In the rows, 128 means zero.
Each row is followed by its class.
[138 120 122 143 111  97 118  97  81 131 112  97 106 154 106 117 142 137
 155 149 140 128 151  50 150  94 103 171  92 107 112 116 119 108 155 142
  65]  Z722
[123 111 103 125 105  76 145  80 180 106 105 147 114 162 142  95 172 145
 123 224  87 101 139 123 134  47 105 127 121 150 171  84 124 149 156 146
  69]  Z190
[105 112 126  85 147 138 148  75 131 113 130 106 116 174 141 137 117 157
 141 182  88  92 153 112 168  81  93 153 115 182 111  71 152 127 160 127
  28]  Z329
[143 133 152 149 123 143  72 130  43 178 159 111 138 100  94 133  77 124
 108  91 146 163 153  85 100 161 143 151 124  88  98 193 129 102 138 126
 166]  Z127
[ 97  70 209 120 157 101 139  73 158 168 106 158 125 200 106 162 111 116
  57 235  92 116 130 188 113 103  93  96 168 223 140 111 143 132 102 114
 186]  Z684
[ 98 135 128  63 125 153 130 159 166 106 113 130 168 120 195 139 141 105
 102 124 106 116 116 174 139 165 160  97 165 139 156  90 149 142 115  91
 164]  Z722
[141 126 111 142 117 111  84 118 106 157 150 144 153 118 137 140 113 111
 128 111 132  94 116 135  92 131 125 148  99 102 126 185 112 103 139 146
 139]  Z186
[104 105 109 104 133 111 158 108 210 111 121 128 140 142 163 137 144 117
 120 176  85  80 117 176 116 113 107 103 130 189 151  88 138 135 141 114
 127]  Z35
[126 122 152 132 134 130 121 120 163 153 131 146 149 146 139 121 119 128
 102 160 130 132 118 178  96 133 128 121 154 182 132 124 136 139 125 125
 173]  Z684
[154 132 137 119 136 143 104 116  66 140 153 108 127 151  95 131  93 146
 142 129 109 123 141  92 141  94 142 155 100  93 104 150 133 137 155 141
  56]  Z684
[113 112 140  97 154 122 184 145 191 105 139 139 117 154 122 140 136 133
 124 151 116 130  94 183 143 107 131 117 116 155 124  66 140 147  91 117
 133]  Z921
[125 146 137 136 123 119 125 139 107 138 147 122 126 116 101 128 115 109
 132 103 165 144 115 123 105 144 128 148 108 119 106 142 122 112 106 122
 172]  Z186
[154 166 168 150 122 167 106 139  18 133 133 107 114 108  51 134  90 156
 102  41 168 167 131  68 105 183 156 145 125 142  87 186 127 121 120 101
 182]  Z767
[122 144  78 102 115 111 165 163 165  76 119 110 129 102 176 116 148 140
 159  96 150  99  98 127 142 134 131 134 102 125 128 117 120 136 120 134
 114]  Z192
[132  91  89 125 147  97 142 115 186 154 151 145 116 152 143 130 127 136
 171 137 145 100 104 156  98  82 105 135  82 132 111  99 122 117 125 172
 102]  Z35
[107 115 133 106 122 121 119 103 139 149 133 131 144 137 167 129 125 121
 102 161 111 139 145 138 126 109 121 124 136 137 141 107 134 132 131 122
 124]  Z329
[136 196  75  98  69 128 119 205 134  53 125 115 156  50 155 103 159 130
 146  73 153 134 124 101 138 122 186 125 108  63 165 147 101 145 135 116
 117]  Z756
[ 92 148 109 106 128 119 210 178 173  59 130 107  93 124 135 129 140 143
 177  74 196 152  83 121 175 129 136 132  94 132  86  40 114 142  75 122
 147]  Z329
[113 117 146  87 177 166 156 105 134 125 161 134 112 168 100 171  82 134
 172 129 107 116 114 139 164  74 133 141 105 136  95  78 156 131 127 134
  47]  Z756
[ 98 134 120  91  98 113 149 172 181  99 103 114 133 106 176 113 161 129
 107 147 137 111 121 157 137 137 119 125 114 142 155 105 138 119 103 106
 164]  Z192
[104 115 179 100 143 128 162  89  68 147 129 106  79 185  91 121 116 162
 148 156 142 180 151  53 196  89 105 166 123 169 100  58 155 113 122 107
  54]  Z756
[124 163 114  95 155 192 136 203 148 105 145 123 144  97 148 161 105 137
 160  40 152 116  93 182 135 181 163 130  99 110  91 120 145 118 109 122
 155]  Z767
[109 125 129 104 149 129 155 156 143 122 129 125 117 143 148 151 117 124
 170  92 172 141 102 127 146 159 145 125 113 116 102  77 133 129  97 124
 170]  Z722
[148  85 161 126 169 133  84  91 111 193 140 136 130 158 100 172  98 137
 125 165  95  95 145 147 118 109  98 147  92 133 110 173 146  89 155 146
  91]  Z921
[130 125 148 140 143 125 136 167 102 168 153 137 122 106 109 145  91 121
 145  65 204 188  90 119 123 171 150 136  94  92  79 146 108 111  72 134
 202]  Z329
[154 125 102 161 127 113  91  93 126 153 129 141 142 136 134 128 126 137
 143 152 122  94 132 123 103 130 107 142 105 129 128 169 120 102 163 155
 112]  Z190
[118 108  77  79 163 111 144 156 230 131 169 152 135 134 146 164  97 126
 240  97 168  67  64 167 118  96 127 141  24  96  75 109 112 104 123 182
  82]  Z77
[154  85 138 201 110  98  90  40  72 198 130 128 111 155 100 100 131 149
  78 199 110 158 178  82  87  82  78 159 138 173 142 163 117 110 154 149
  89]  Z192
[130 131 143 125 101 132  97 102  70 139 101 122 139 136 140 102 144 120
  74 154 110 154 166  80 132 139 135 127 177 141 158 133 134 137 149 105
 130]  Z722
[119 177 123 113  60 116 109 204 138  88  98 109 161  60 170  95 168 114
 101  87 157 124 122 128 114 178 159 114 133 113 171 163 123 118 122  90
 203]  Z684
[153 148 128 144  98 153  87 130  70 124 114 123 140 108 125 114 140 134
  83 111 116 145 154 100 120 156 140 136 152 149 153 166 131 132 148 105
 134]  Z722
[109  92 125 120 151  94 159  64 126 142 151 108  85 193  94 134 106 150
 158 200 124 113 146  86 157  48  77 180  82 167  83  60 131 115 140 153
  39]  Z186
[124 147 182  96 134 181 107 141  61 150 139 105 142 118 114 145 102 117
  80  86 113 163 140 110 127 189 152 123 154 141 120 147 162 121 118  71
 164]  Z921
[ 98 158  67  69  86 113 145 191 184  59 114  98 139 100 193  99 174 129
 134 130 119  74 135 127 161  97 136 133 116 106 153  86 140 135 145 115
  71]  Z127
[106 125 151  83 182 163 167 145 171 133 158 145 126 156 116 181  87 123
 160  98 137 148  78 196 142 116 152 102 108 114  95  80 140 149  89 129
 138]  Z756
[ 84 110 107  76 129  96 143 136 225 138 131 153 168 133 211 158 136 116
 107 164 125 113 108 217 110 124 144  86 136 141 160  74 122 128 106 122
 188]  Z756
[139  98 149 166 145 112 123  72 137 184 147 136 113 169 101 114 124 148
 115 180 132 154 136 124 102 116  87 148 119 176 113 112 132 111 139 143
 126]  Z921
[ 96 114 108  78 137 114 156 161 201 121 129 149 143 119 200 153 127 121
 134 131 145 122 100 184 143 129 142 115 123 135 129  80 126 136  97 129
 157]  Z329
[128 160 104  97  90 124 150 161 158  61 106 129 129 107 148 107 161 143
 114 123 105 120 122 134 148 106 152 112 124 128 166 113 129 161 128 103
 110]  Z190
[105 119 145 131 154 107 192 125 154 107 152 131  92 159  87 125 103 139
 166 120 178 150  78 115 148 125 111 149 108 163  72  73 124 134  90 142
 152]  Z127
[133 157 105 101 108 127 139 174 149  87 133 118 138 107 138 113 133 134
 144 117 138 112 113 131 149 116 156 133 107 113 132 124 124 136 132 126
 106]  Z684
[151 153 116 149 134 140 122 155  86 134 161 103 124 108  90 143  76 140
 184  53 199 134 119  78 135 138 133 168  62 112  58 168 108  87 124 152
 116]  Z684
[136 109 113 149 140  78 149 108 166 155 132 143 119 153 115 136 121 126
 137 170 147 122 111 154 106  97 100 139  93 128 106 119 120 107 114 155
 131]  Z190
[108 122  77  99 137 130 145 164 205 115 154 130 137 121 172 160 105 133
 175 105 147  76  98 168 140 118 126 141  75 124  94  99 123 108 132 150
 110]  Z127
[141 131 139 150 126 143 142 116 113 144 128 106  92 142 102 112 125 146
 141 128 145 167 155  81 151 102 100 162 112 147 100 108 140 121 148 122
  71]  Z921
[133 106 158 127 212 152 135 110 105 182 167 142 117 174  97 190  60 148
 164  81 148 131  95 163 126 132 124 148  91 137  51 121 149 110 112 158
 124]  Z767
[144  89 166 136 173 167  80  92  77 206 158 112 118 159  80 179  86 136
 132 143  90 112 151 121 137 113  90 163  75 119  86 157 154  67 156 140
  49]  Z921
[128  75 118 121 126  78 162  84 160 131 121 149  89 182 129 129 141 165
 134 209 101 118 134 136 147  28 107 145 100 149 138  73 119 161 136 151
  55]  Z329
[ 91 123 113  59 142 127 131 147 182 136 129 124 163 127 197 148 127 100
 129 117 110 101 117 191 126 141 136 107 125 123 126  98 152 118 134 115
 131]  Z77
[128 120 143 152 141  97 152  88 111 137 134 120 100 171  81 116 121 145
 151 162 151 142 135  80 141  87 100 161  97 156  92  99 131 107 119 139
  98]  Z190
[150 107 129 147 128 105 118  80  99 146 121 126 129 143 110 127 126 127
 112 154 106 112 148 124  94 116 107 131 137 159 135 162 127 118 151 129
 127]  Z35
[120 135 121  76 144 155 147 151 154 105 143 121 149 129 143 149 110 120
 130 116 115  93 112 160 153 120 140 137 113 122 104 108 143 105 123 118
  92]  Z921
[142 150 120 117 103 137  63 144 112 151 124 134 182  88 178 141 128 121
  80 101 110 113 142 164  79 175 152 112 157 109 162 194 135 115 147 108
 172]  Z767
[103 128 140  97 125 105 164 135 174 101 114 148 139 143 158 124 128 112
  78 160 121 119 109 190 138 123 130 116 178 163 136 100 144 151 113 108
 178]  Z127
[124 104 147 153 149 108 149 122 150 152 128 148 115 157 110 130 121 128
 122 142 166 156  88 141 111 150 120 132 128 161 105  94 122 135  95 139
 191]  Z722
[104  91 133  67 157 127 124  89 132 179 135 117 132 173 164 156 103 125
 118 161  87 122 146 149 137 117 107 126 125 154 111  94 159 123 153 120
  79]  Z77
[117 127  84 118 153 114 154 143 193 129 163 128 147 120 145 156 109 130
 183  95 177 105  80 167 116 132 131 132  73 123  88 104 112  97 109 159
 137]  Z756
[ 97 131 114  90 115 110 161 159 182  80  95 118 126 126 166 130 166 115
 134 134 128 113 108 145 152 131 125 109 117 127 150  74 130 139 113 116
 142]  Z722
[152 142 130 161  79 110 112 133  99 103 123 140 133  98 108 105 142 133
  84 124 125 162 125 107 100 121 152 123 136 109 160 171  95 173 119 119
 168]  Z329
[146 120 178 162 150 137 128  91  27 168 149 110  95 171  28 129  76 128
 130 121 161 176 150  51 134 123 113 177 115 155  52 147 135 110 122 121
 113]  Z77
[118  40 193 148 181 101 128  27 126 202 133 156 106 217  80 173  83 139
  87 251  95 124 136 156 119  81  72 133 138 201 105 119 128 112 113 151
 134]  Z192
[149 141  60 114  96  90  79 143 114 137 161 105 139 100 152 124 139 133
 202  97 158  82 137  90 143 108 104 168  24  40 123 183 102  61 153 169
  51]  Z186
[134 121 130 122 143 177 101 119 148 159 142 136 161 132 157 154 118 125
  94 148  80 112 143 178 122 145 130 123 143 168 137 131 146 113 156 107
 111]  Z921
[114 107 166 123 158 138 154 116 128 156 136 121 117 148 117 152 104 123
 112 140 125 162 132 130 141 145 122 125 139 165 106  95 146 118 112 102
 147]  Z921
[ 98 141 138 110 148 123 187 157 192 109 117 126 108 155 137 116 140 139
 153 120 173 146  96 150 143 122 125 125 119 165  97  50 148 143  89 116
 159]  Z190
[ 98 103 150 121 135  80 163 111 155 124 116 139 102 161 128 128 139 139
 116 166 148 137 105 137 137 106  97 128 120 156 121  81 125 133  95 137
 153]  Z329
[107 103 168 116 157 136 151  99 127 145 129 121 104 172  90 122 112 138
 107 167 115 150 140 133 129 113 108 140 142 198  97  80 159 135 127 112
 118]  Z77
[134 124 118 133 146 102 173 136 153 111 140 140  98 144  83 143 115 145
 172 127 158 126  91 133 126  84 135 150  76 117  92  95 111 131 109 155
 111]  Z767
[128  94  85 102 144 114  99 138 180 155 148 145 151 116 170 169 119 125
 172 142 122  62 101 184 111 115 123 136  62  77 121 143 117  89 138 173
 101]  Z329
[154  72 155 179 141 111  90  22  45 208 135 123  95 208  66 123 110 151
 104 204 102 149 194  61 126  65  70 175 120 189  97 146 130 118 174 151
  44]  Z77
[115 125  89 115 106 121 153 137 174  97 117 121 138 100 171 124 146 122
 107 126 114  95 109 160 104 130 125 119 130 151 148 120 126 131 120 124
 135]  Z192
[120 122 163 155 140 131 128 105  88 151 139 117  93 156  81 116 122 141
 126 141 142 165 140  87 134 115  99 161 115 167 102 108 137 134 122 125
 124]  Z186
[131 115 133 133 136 114 121 112 157 144 132 146 159 139 142 152 104 127
 100 150 123 107 106 184  86 144 133 113 142 173 124 143 114 129 129 134
 184]  Z684
[163 142 131 174  85 106 104  82  23 121 119  82  94 122  72  57 146 156
 120 132 138 167 179   4 125  79 105 173 127  98 131 175 124 133 160 140
  50]  Z192
[152 114 136 159 126 122 112  78  69 152 153 109  90 148  68 114 105 159
 164 152 130 147 152  37 133  62  99 186  78 123 102 143 124 118 152 154
  26]  Z192
[117 104 144 103 165 137 121 109 187 149 139 152 151 167 166 156 110 139
 118 180  82  91 123 210 130 103 115 116 142 191 139 108 156 136 146 130
 100]  Z684
[158 131 146 171  99 114  81  84  44 167 118 112 120 139 105  89 136 156
  89 162 118 150 184  61 118 106 112 164 144 175 144 169 133 120 179 124
  85]  Z684
[127  95 173 161 122  77 143  64  93 150  95 121  74 190  67  97 145 161
  98 225 128 157 166  75 146  76  69 153 126 177 121 102 136 115 126 133
 108]  Z190
[109 116 167 113 157 132 187  90 116 114 126 111  84 179  92 133 114 151
 138 152 135 156 118 113 178 110 107 151 135 190  86  59 150 145 118 109
 101]  Z329
[127 151 112  85 145 137 140 191 162 111 153 126 147 104 134 152 112 107
 174  52 174 115  74 164 109 153 155 120  88  92  97 135 127 126  91 129
 174]  Z35
[144 131 153 149 126 137  89 111  81 167 129 136 142 121 118 143 108 122
 110 113 125 153 147 118 107 149 139 120 138 118 129 177 129 109 130 115
 160]  Z190
